Below is a small trained network, with its code and all its weights. Each question gives an input and a target symbol and asks what happens when units are switched off, that is, made to give their printed mean instead of their output.

import numpy as np


def w(rows, s, z=0):
    codes = np.array(rows[::2]) - 128.0
    scale = np.full(codes.shape[1], s)
    scale[-1] = z or s
    return codes * scale


def norm(h):
    return h / np.sqrt((h * h).mean(-1, keepdims=True) + 1e-5)


def f(y):
    return np.maximum(y, 0)


def softmax(a):
    e = np.exp(a - a.max(-1, keepdims=True))
    return e / e.sum(-1, keepdims=True)


def log_softmax(a):
    a = a - a.max(-1, keepdims=True)
    return a - np.log(np.exp(a).sum(-1, keepdims=True))


def net(x, mask):
    ids = ['ΞΠΣαβδηθ'.index(c) for c in x.split()]
    T = len(ids)
    res = E[ids] + P[:T]
    u = 0
    for l in range(2):
        r = norm(res)
        for j in range(2):
            rows = slice(3 * j, 3 * j + 3)
            q, k, v = (r @ M[l][rows].T for M in (Q, K, V))
            z = softmax(np.where(np.tri(T) > 0, q @ k.T / 3**0.5, -1e9)) @ v
            o = O[l][rows]
            res = res + np.where(mask[u + j], z, o[:, -1]) @ o[:, :-1]
        u += 2
        y = f(norm(res) @ A[l][:, :-1].T + A[l][:, -1])
        res = res + np.where(mask[u : u + 8], y, B[l][:, -1]) @ B[l][:, :-1]
        u += 8
    return log_softmax(norm(res)[-1] @ U[:, :-1].T + U[:, -1])


Q, K, V, O, A, B = {}, {}, {}, {}, {}, {}
E = w([
[118,145,192,169,112,181,129,92,175,42],'Ξ',
[138,174,179,157,58,159,98,45,157,111],'Π',
[88,44,148,156,84,208,122,105,135,14],'Σ',
[129,82,196,251,80,112,118,145,178,129],'α',
[107,37,101,149,89,94,47,96,150,103],'β',
[143,134,155,95,114,125,151,229,194,145],'δ',
[168,168,58,117,143,154,141,209,58,135],'η',
[125,104,206,123,65,107,147,142,36,158],'θ',
],0.02)
P = w([
[242,66,167,110,121,110,157,88,168,88],'0',
[201,88,95,105,56,163,159,148,196,156],'1',
[150,122,122,151,102,118,145,119,162,76],'2',
[156,95,98,92,70,180,141,164,169,180],'3',
[109,140,130,158,118,113,150,130,128,96],'4',
[113,105,127,82,89,185,125,183,146,189],'5',
[57,143,135,144,140,112,151,138,100,115],'6',
[86,113,168,89,108,204,107,202,108,189],'7',
[2,143,146,140,153,108,127,151,83,137],'8',
],0.017)
Q[0] = w([
[100,155,102,167,141,118,114,99,145,111],'0.h0',
[142,141,126,127,105,155,130,126,156,102],'0.h0',
[164,142,108,74,186,52,108,90,140,126],'0.h0',
[114,168,78,38,94,219,71,143,71,171],'0.h1',
[204,150,56,118,182,111,80,96,131,121],'0.h1',
[163,160,92,142,134,67,130,248,150,111],'0.h1',
],0.014)
K[0] = w([
[132,76,63,137,117,109,172,109,167,127],'0.h0',
[77,131,113,127,140,106,157,163,138,139],'0.h0',
[248,95,125,160,82,139,188,95,151,85],'0.h0',
[121,175,45,73,168,216,120,200,12,98],'0.h1',
[173,133,65,142,253,150,149,48,127,92],'0.h1',
[233,120,156,93,234,172,159,241,179,172],'0.h1',
],0.011)
V[0] = w([
[123,173,199,165,179,153,99,149,108,125],'0.h0',
[122,72,115,157,166,154,2,54,166,139],'0.h0',
[202,71,84,93,207,47,128,92,155,162],'0.h0',
[150,191,133,104,87,95,175,80,170,121],'0.h1',
[149,80,102,75,166,116,169,88,95,131],'0.h1',
[189,102,128,69,93,97,212,106,185,42],'0.h1',
],0.0066)
O[0] = w([
[64,133,98,162,105,54,189,88,159,152,41],'0.h0',
[73,145,217,104,160,181,37,166,122,133,109],'0.h0',
[141,178,94,197,108,140,84,200,182,93,9],'0.h0',
[105,127,137,125,92,68,110,53,80,160,121],'0.h1',
[168,152,73,136,144,77,110,198,89,118,31],'0.h1',
[154,128,170,61,255,115,171,69,55,175,252],'0.h1',
],0.0079,0.0036)
A[0] = w([
[113,186,93,133,162,80,46,182,118,83,122],'0.n0',
[82,200,158,144,111,106,87,84,128,57,97],'0.n1',
[128,186,145,115,187,124,144,128,83,251,128],'0.n2',
[119,163,50,149,147,93,123,157,91,91,76],'0.n3',
[117,100,147,202,139,119,120,142,130,105,4],'0.n4',
[118,136,171,111,124,122,86,99,161,152,162],'0.n5',
[73,179,171,160,234,110,109,95,181,93,25],'0.n6',
[111,65,79,84,152,91,144,72,157,163,48],'0.n7',
],0.011,0.0029)
B[0] = w([
[153,93,150,83,174,106,204,97,109,150,164],'0.n0',
[90,117,158,99,190,124,98,84,146,214,225],'0.n1',
[92,165,110,129,147,46,150,145,154,26,171],'0.n2',
[137,175,246,137,111,106,142,136,148,138,167],'0.n3',
[127,123,128,115,150,117,123,116,79,125,182],'0.n4',
[159,115,170,112,127,129,91,154,96,134,255],'0.n5',
[116,56,90,145,170,143,200,117,115,165,200],'0.n6',
[130,173,141,143,87,142,95,171,160,93,180],'0.n7',
],0.013,0.0051)
Q[1] = w([
[107,202,6,214,176,119,36,105,79,82],'1.h0',
[96,163,170,212,194,19,58,113,113,19],'1.h0',
[148,188,61,136,235,2,110,117,143,165],'1.h0',
[172,58,176,37,40,194,111,246,172,194],'1.h1',
[64,57,214,145,151,110,116,44,76,122],'1.h1',
[114,152,191,69,70,111,210,130,145,62],'1.h1',
],0.0096)
K[1] = w([
[211,73,132,125,148,105,113,91,146,131],'1.h0',
[172,129,133,128,175,177,102,84,206,113],'1.h0',
[201,114,138,184,104,120,114,97,152,73],'1.h0',
[92,104,111,116,130,51,139,238,94,152],'1.h1',
[4,143,133,141,101,172,100,164,132,148],'1.h1',
[93,108,53,169,76,109,153,109,137,125],'1.h1',
],0.015)
V[1] = w([
[171,180,132,185,162,191,123,121,45,168],'1.h0',
[153,78,129,125,122,137,70,82,150,120],'1.h0',
[160,76,117,101,79,89,151,96,20,142],'1.h0',
[133,80,76,125,120,98,50,157,113,58],'1.h1',
[110,82,112,130,160,205,195,130,112,52],'1.h1',
[117,172,106,10,122,144,131,105,103,101],'1.h1',
],0.014)
O[1] = w([
[96,179,77,127,156,239,97,153,78,177,99],'1.h0',
[76,150,128,41,88,129,161,95,189,135,133],'1.h0',
[68,121,67,108,51,37,118,162,64,122,254],'1.h0',
[81,123,167,74,116,174,127,248,134,35,74],'1.h1',
[81,104,96,160,122,183,122,74,98,19,184],'1.h1',
[176,138,155,76,204,105,20,130,83,112,118],'1.h1',
],0.014,0.0074)
A[1] = w([
[143,30,162,58,162,117,101,159,106,126,146],'1.n0',
[136,137,165,139,30,120,66,161,147,121,135],'1.n1',
[48,151,119,101,158,97,154,152,158,54,125],'1.n2',
[241,100,76,196,160,231,100,208,99,163,1],'1.n3',
[156,116,60,165,118,83,150,16,107,106,32],'1.n4',
[135,131,144,100,82,182,97,221,197,125,47],'1.n5',
[175,134,138,129,158,245,110,77,177,141,101],'1.n6',
[108,183,162,68,92,142,122,231,226,106,72],'1.n7',
],0.012,0.0072)
B[1] = w([
[147,164,84,182,117,125,133,106,147,126,254],'1.n0',
[144,105,116,113,177,153,190,154,149,100,203],'1.n1',
[122,151,180,168,137,125,122,158,104,168,199],'1.n2',
[88,222,78,208,143,190,98,170,112,154,193],'1.n3',
[101,146,115,135,187,143,114,177,156,146,215],'1.n4',
[147,103,170,62,177,139,174,154,115,171,180],'1.n5',
[121,131,128,113,126,63,155,198,124,109,175],'1.n6',
[111,99,184,102,167,212,147,249,107,150,202],'1.n7',
],0.018,0.0083)
U = w([
[74,116,64,88,247,111,162,103,130,148,3],'Ξ',
[135,156,164,73,124,102,89,85,101,187,170],'Π',
[112,124,156,89,119,155,90,82,89,74,199],'Σ',
[110,113,105,134,63,165,197,94,162,157,102],'α',
[119,76,184,76,175,146,135,193,92,160,137],'β',
[200,99,156,151,163,93,129,130,153,104,153],'δ',
[138,154,104,185,149,163,88,156,92,167,130],'η',
[114,70,82,99,123,50,119,175,71,144,92],'θ',
],0.011,0.0048)

Each question gives the input, a string of symbols that net reads in full, and the target symbol t.
The units are the heads (3 rows each of Q, K, V and O) and the neurons (one row each of A and B). Each row of codes is followed by its name. A weight is (code - 128) times the scale printed after its matrix; where a second scale follows, it is the last column's (O, A, B and U).
mask holds one flag per unit, layer by layer, with each layer's heads first. A switched-off unit (its flag False) gives its mean, the last column of its rows in O or B, instead of its output. The means were averaged over made-up inputs and are rounded, as every weight is.
A unit's drop is (log p(t) with every unit on - log p(t) with that unit switched off) / (log p(t) with every unit on - log p(t) with every unit switched off).
The circuit of an input: a set's keep is (log p(t) with only the set's units on - log p(t) with every unit switched off) / (log p(t) with every unit on - log p(t) with every unit switched off). Starting from the 12 units with the biggest drops (on a tie, the unit counted first), units are removed one at a time, each time the one whose removal leaves the highest keep (on an exact tie, the one counted first), for as long as the keep stays at least 0.8.
units of the circuit, in order: the units of the circuit, biggest drop first
unit that matters most: the unit with the biggest drop
k most important neurons: the k neurons with the biggest drops, biggest first
top k neurons in layer l: the k neurons of layer l with the biggest drops, biggest first
which heads matter: for each layer, one digit per head in row order, 1 if its drop is at least 0.15 and else 0, layers parted by /
input δ θ Σ δ, target θ: which heads matter -> 00 / 10
input Σ η θ Σ α Ξ θ, target Σ: which heads matter -> 00 / 01
input Σ δ η Ξ α β β Ξ β, target Ξ: unit that matters most -> 0.h0
input δ α Ξ η β θ α η, target θ: 3 most important neurons -> 0.n2, 0.n1, 0.n5
input θ Π δ β Ξ, target Ξ: 2 most important neurons -> 0.n1, 0.n6
input θ δ β η α Σ β δ, target δ: which heads matter -> 10 / 10
input η Π β Σ η Σ η, target Σ: units of the circuit, in order -> 0.n3, 1.h1, 1.n7
input β Ξ α Π, target α: which heads matter -> 00 / 01
input δ Ξ Σ Ξ Ξ θ Ξ Σ δ, target Ξ: units of the circuit, in order -> 1.h1, 0.h0
input α η η δ θ β β Ξ Ξ, target Ξ: units of the circuit, in order -> 0.n6, 1.h1
input δ δ Ξ η Σ δ, target η: which heads matter -> 01 / 10
input Π β α, target α: top 2 neurons in layer 0 -> 0.n1, 0.n6
input Σ Ξ η Ξ θ θ η, target Ξ: units of the circuit, in order -> 1.h1, 1.h0
input β δ Π Π, target δ: units of the circuit, in order -> 1.h0
input α α δ η Ξ δ, target η: units of the circuit, in order -> 1.h0, 1.n3
input β β α β Σ Ξ θ β, target θ: which heads matter -> 00 / 10
input α Π Π η α β, target η: units of the circuit, in order -> 1.h0, 1.n3
input β Σ β, target Σ: which heads matter -> 11 / 01
input Ξ Ξ β Ξ β Ξ β θ Π, target Π: which heads matter -> 01 / 01
input Π β Ξ α β Π β, target Π: units of the circuit, in order -> 1.h1
input β Σ Π δ β Ξ θ, target θ: which heads matter -> 01 / 10
input η Σ β Π, target β: which heads matter -> 10 / 00
input η Π α, target α: which heads matter -> 00 / 01
input Σ β Σ Π, target β: which heads matter -> 00 / 00
input Π β δ α Ξ δ θ β, target θ: which heads matter -> 01 / 10
input Ξ α β Σ Ξ η β, target Σ: 2 most important neurons -> 0.n6, 0.n0
